Input: [-20.9  36.7  -0.3   4.3  82.3  10.2 -15.1]
Output: 82.3
Input: [ 82.2   3.1 -73.6 -19.4  56.3]
Output: 82.2
Input: [-88.4  75.9  56.6 -70.5]
Output: 75.9
Input: [-22.4  -4.3  26.3  27.7  45.2  59.5  74.5]
Output: 74.5
Input: [ 10.4 -57.1 -71.6 -21.0   0.7  30.0 -30.8]
Output: 30.0
Input: [-32.6 -26.5  62.2  79.9]
Output: 79.9
---
[ -0.7  21.5 -51.4  38.0 -58.1 -75.6] >> 38.0
[-47.0  62.8  39.3  72.1  11.9 -17.8  28.3] >> 11.9
[ -4.6   3.6 -66.6  17.6 -38.4 -56.1  42.2] >> -38.4
[-43.4 -52.2   0.0 -81.5  25.0  -2.2 -38.3] >> 25.0
[-41.9  23.3 -29.4   6.6  12.7 -16.8 -79.2] >> 12.7
[-73.4 -77.5 -88.2 -24.7 -56.0] >> -88.2
[ 37.8  39.5 -66.4  62.3  88.1] >> -66.4
[-84.1   4.8 -31.5   7.5] >> 4.8
---
[ 42.5 -54.3  79.1  -0.9 -52.0  -1.3] out -1.3, 42.5

[[-56.6  43.3  10.8  18.0 -46.0 -89.6]
 [-14.9  27.9   7.6 -27.7  24.9 -45.2]] out -89.6, -14.9

[16.8 27.1 88.7 66.3] out 66.3, 16.8

[-54.7   4.6  66.1   2.5   3.3] out 3.3, -54.7

[ 68.4  35.9 -61.4 -64.0] out -64.0, 68.4

[-34.3  74.9  21.5 -30.2  19.9] out 19.9, -34.3

[-48.3 -78.9  -3.3 -30.1 -71.5] out -71.5, -48.3

[-67.6  -4.3 -37.9  76.7 -13.4 -40.9 -49.2] out -49.2, -67.6

[[ 32.3   6.8  64.2 -20.8 -31.4]
 [-15.6 -12.9  47.4 -30.2  79.9]] out -31.4, -15.6

[-75.5  38.7 -19.5  64.0] out 64.0, -75.5
---
[-32.0 -69.3  27.4   1.5  45.2] ==> 1.5

[[ 25.4 -90.5  50.3  57.9  44.2]
 [ 55.9 -15.7  42.2  -7.8  78.5]
 [ 23.0  51.4  14.2 -34.9  30.4]] ==> 30.4

[[-44.5   3.1 -56.6  51.8  16.7  37.9  36.2]
 [-29.3  -1.9  73.0  42.6 -12.5  21.5  23.1]
 [ -3.9   0.5  62.6  22.4 -25.1  -4.9  22.8]] ==> 16.7

[[-60.8  21.0 -66.5  42.8  13.8]
 [ 54.4  15.7 -51.4  43.6 -22.0]
 [-24.0  -7.6  13.4 -73.2  27.0]] ==> 13.4

[ 90.9  19.5 -22.3  61.8  65.7] ==> 61.8

[ 40.8 -43.7  76.7 -84.3  62.7] ==> 40.8
---
((21, -19, 10, 2, 0, -33), (-25, -18, 30, -13, -16, -31), (-25, -13, -34, 2, 25, 21)) out 30
((7594, 9571, 9270, 3681, 2955, 6421, 3194), (8209, 8423, 4372, 9257, 1932, 5594, 7846)) out 9270
((194, 199, 177, 193, 87), (180, 166, 86, 176, 201), (18, 202, 202, 199, 78)) out 86
((7, 6, 3, 6, 6, 5, 4), (6, 2, 5, 6, 7, 6, 7)) out 3
((27, 498, 32, 925, 112), (301, 378, 393, 263, 616)) out 32
((1, 6, 4, 3, 3), (2, 4, 2, 5, 3), (4, 3, 3, 8, 4)) out 2
((33, -34, -22, 37, 2, 19), (-9, -2, -6, -26, 17, 32)) out -22
((253, 5, -964, -742, -760), (513, -170, -908, -422, -643)) out -964
((3, 1, 8, 2), (2, 2, 4, 2)) out 8
---
 -7.98   -4.84   -5.17   -6.90  -12.12
  7.43   -7.08    3.47   16.77   -1.46
-> -12.12, 7.43

 0.55   0.26   1.06   0.72   0.45  -1.11 -> -1.11, 0.55

 0.0   0.7   0.0   0.4   0.6   0.0
 0.6   0.3   0.4   0.1   1.5  -1.3
-> 0.0, 0.6

-0.13  -0.07   0.05   0.04
-0.07  -0.22   0.00   0.13
-0.10  -0.13   0.04   0.09
-> 0.04, -0.10

-1.9   1.7  -0.1   1.6   0.9   0.6 -> 0.6, -1.9

-0.08  -0.02  -0.04  -0.15   0.02   0.15  -0.03 -> -0.03, -0.08

 1.319  -1.211  -0.761   0.373 -> 0.373, 1.319
---
[[ 22.5  66.8  -0.7 -30.9]
 [-21.9 -34.5  -4.9  39.3]
 [ -3.7  19.5 -23.5 -70.7]] -0.7

[[-60.2 -44.4  26.4 -32.2  37.7  14.6 -34.2]
 [ 65.4   8.6 -54.0  58.3 -53.5 -40.1 -22.9]
 [ 17.1   4.3 -17.5 -23.3  54.4  49.5 -35.7]] 26.4

[[-49.1 -32.5 -22.6  35.8  27.3 -14.1]
 [-18.7 -46.2  29.7 -85.7  36.7 -50.4]
 [ 34.7 -52.6  32.0  13.0  -7.7  -4.8]] -22.6

[[  0.5  59.9 -56.7 -57.5  21.4 -16.5]
 [-43.7  13.1 -16.4  43.8 -22.6 -51.4]
 [-45.8  -9.2 -54.1 -28.7 -24.0 -66.9]] -56.7

[[  9.8  24.0  44.1  53.7]
 [ 16.9 -52.4   8.8 -47.5]
 [-82.1  18.6 -69.1  41.4]] 44.1

[[-18.5 -55.5  28.9  53.9 -32.2]
 [ 26.3 -48.6  -7.1 -13.7  79.0]
 [-11.1  29.3 -11.7  42.0  61.1]] 28.9

[[85.3  5.8  6.3  0.0]
 [ 7.8  7.3 -2.0  0.0]
 [ 2.0 -8.8 -3.5  8.3]] 6.3

[[-43.1  11.9  -4.7  83.8 -32.3]
 [ 41.3 -66.1  42.2 -32.6  38.0]
 [-27.4  14.7 -18.1 -26.0 -18.1]] -4.7
